Below are the code and all the weights of a small trained network. Each question names an input and a class and asks about switching units off, where a switched-off unit gives its printed mean instead of its output.

import numpy as np


def w(rows, s, z=0):
    codes = np.array(rows[::2]) - 128.0
    scale = np.full(codes.shape[1], s)
    scale[-1] = z or s
    return codes * scale


def norm(h):
    return h / np.sqrt((h * h).mean(-1, keepdims=True) + 1e-5)


def f(y):
    return np.maximum(y, 0)


def log_softmax(a):
    a = a - a.max(-1, keepdims=True)
    return a - np.log(np.exp(a).sum(-1, keepdims=True))


def net(x, mask):
    res = np.array(x, float).reshape(1, 6) / 4 @ E
    u = 0
    for l in range(4):
        y = f(norm(res) @ A[l][:, :-1].T + A[l][:, -1])
        res = res + np.where(mask[u : u + 6], y, B[l][:, -1]) @ B[l][:, :-1]
        u += 6
    return log_softmax(norm(res)[-1] @ U[:, :-1].T + U[:, -1])


A, B = {}, {}
E = w([
[96,139,212,163,72],'x0',
[192,192,141,123,69],'x1',
[114,213,254,215,200],'x2',
[189,70,151,151,165],'x3',
[85,162,123,102,107],'x4',
[147,107,202,14,87],'x5',
],0.008)
A[0] = w([
[127,42,169,162,171,142],'0.n0',
[99,225,218,255,118,19],'0.n1',
[213,108,222,96,167,2],'0.n2',
[190,77,115,120,43,113],'0.n3',
[159,91,167,57,112,92],'0.n4',
[42,68,83,128,158,112],'0.n5',
],0.0074,0.004)
B[0] = w([
[159,159,69,142,76,211],'0.n0',
[187,69,147,191,55,255],'0.n1',
[133,176,115,104,233,187],'0.n2',
[85,24,176,167,113,213],'0.n3',
[254,124,126,86,148,200],'0.n4',
[73,129,111,37,211,210],'0.n5',
],0.0076,0.0042)
A[1] = w([
[108,73,93,156,166,85],'1.n0',
[111,135,68,144,123,114],'1.n1',
[138,143,157,253,164,230],'1.n2',
[165,165,110,160,92,145],'1.n3',
[141,146,53,93,70,184],'1.n4',
[133,84,173,112,133,3],'1.n5',
],0.014,0.0031)
B[1] = w([
[63,62,86,134,130,182],'1.n0',
[65,143,61,37,166,166],'1.n1',
[243,123,107,242,2,255],'1.n2',
[112,144,93,129,207,171],'1.n3',
[154,174,129,210,165,205],'1.n4',
[158,167,161,96,169,152],'1.n5',
],0.0092,0.0088)
A[2] = w([
[201,66,135,165,2,2],'2.n0',
[164,34,73,186,104,183],'2.n1',
[130,160,53,98,76,50],'2.n2',
[89,118,53,177,191,182],'2.n3',
[199,49,157,91,143,53],'2.n4',
[60,189,200,118,126,127],'2.n5',
],0.009,0.0033)
B[2] = w([
[158,130,152,192,88,236],'2.n0',
[58,73,90,194,120,253],'2.n1',
[125,93,48,158,136,153],'2.n2',
[57,90,148,56,222,211],'2.n3',
[106,236,207,37,95,180],'2.n4',
[174,85,121,238,2,145],'2.n5',
],0.0071,0.0075)
A[3] = w([
[95,156,191,116,173,53],'3.n0',
[64,179,151,141,125,174],'3.n1',
[170,137,107,128,58,221],'3.n2',
[129,209,90,137,133,26],'3.n3',
[156,97,123,145,10,5],'3.n4',
[132,65,158,70,127,86],'3.n5',
],0.012,0.0021)
B[3] = w([
[116,12,115,176,72,148],'3.n0',
[69,203,228,255,91,147],'3.n1',
[203,104,64,209,121,239],'3.n2',
[154,216,175,114,144,145],'3.n3',
[35,83,134,224,22,253],'3.n4',
[193,115,201,148,36,180],'3.n5',
],0.0084,0.0067)
U = w([
[41,116,207,146,160,10],'0',
[52,36,40,86,179,159],'1',
[182,96,206,2,96,152],'2',
[133,192,121,117,204,21],'3',
[143,101,148,230,29,192],'4',
[47,242,122,130,153,81],'5',
[201,191,132,118,170,117],'6',
],0.02,0.011)

Each question gives the input, the list of numbers given to net, and the class t.
The units are the neurons (one row each of A and B). Each row of codes is followed by its name. A weight is (code - 128) times the scale printed after its matrix; where a second scale follows, it is the last column's (A, B and U).
mask holds one flag per neuron, layer by layer. A switched-off neuron (its flag False) gives its mean, the last column of its row in B, instead of its output. The means were averaged over made-up inputs and are rounded, as every weight is.
A unit's drop is (log p(t) with every unit on - log p(t) with that unit switched off) / (log p(t) with every unit on - log p(t) with every unit switched off).
The circuit of an input: a set's keep is (log p(t) with only the set's units on - log p(t) with every unit switched off) / (log p(t) with every unit on - log p(t) with every unit switched off). Starting from the 12 units with the biggest drops (on a tie, the unit counted first), units are removed one at a time, each time the one whose removal leaves the highest keep (on an exact tie, the one counted first), for as long as the keep stays at least 0.8.
units of the circuit, in order: the units of the circuit, biggest drop first
k most important neurons: the k neurons with the biggest drops, biggest first
top k neurons in layer l: the k neurons of layer l with the biggest drops, biggest first
input [-6,3,-2,-2,-2,2], class 1: units of the circuit, in order : 1.n2
input [-8,5,0,8,4,0], class 6: units of the circuit, in order : 3.n4; 1.n2
input [3,-4,-7,3,-1,8], class 2: units of the circuit, in order : 1.n2; 2.n4
input [-4,0,3,-3,7,0], class 5: 2 most important neurons : 0.n3; 1.n2
input [4,-1,-6,-1,0,8], class 2: 3 most important neurons : 1.n2; 2.n4; 1.n5
input [-7,8,7,4,0,4], class 6: units of the circuit, in order : 0.n2; 3.n4
input [-6,7,-4,-8,8,-3], class 5: top 2 neurons in layer 1 : 1.n4; 1.n2
input [4,-8,-4,-4,-3,4], class 1: 2 most important neurons : 1.n2; 0.n5
input [-1,3,-8,5,1,-1], class 1: 2 most important neurons : 1.n2; 0.n1
input [3,-7,1,-5,7,1], class 0: 3 most important neurons : 1.n2; 0.n5; 3.n2
input [-1,-4,0,-8,5,-3], class 5: 2 most important neurons : 3.n1; 0.n3
input [5,4,-7,-7,8,-3], class 5: 2 most important neurons : 1.n2; 1.n4
input [-2,-2,2,4,1,4], class 2: 2 most important neurons : 1.n2; 1.n4
input [6,-1,-1,7,4,6], class 2: top neuron in layer 1 : 1.n2
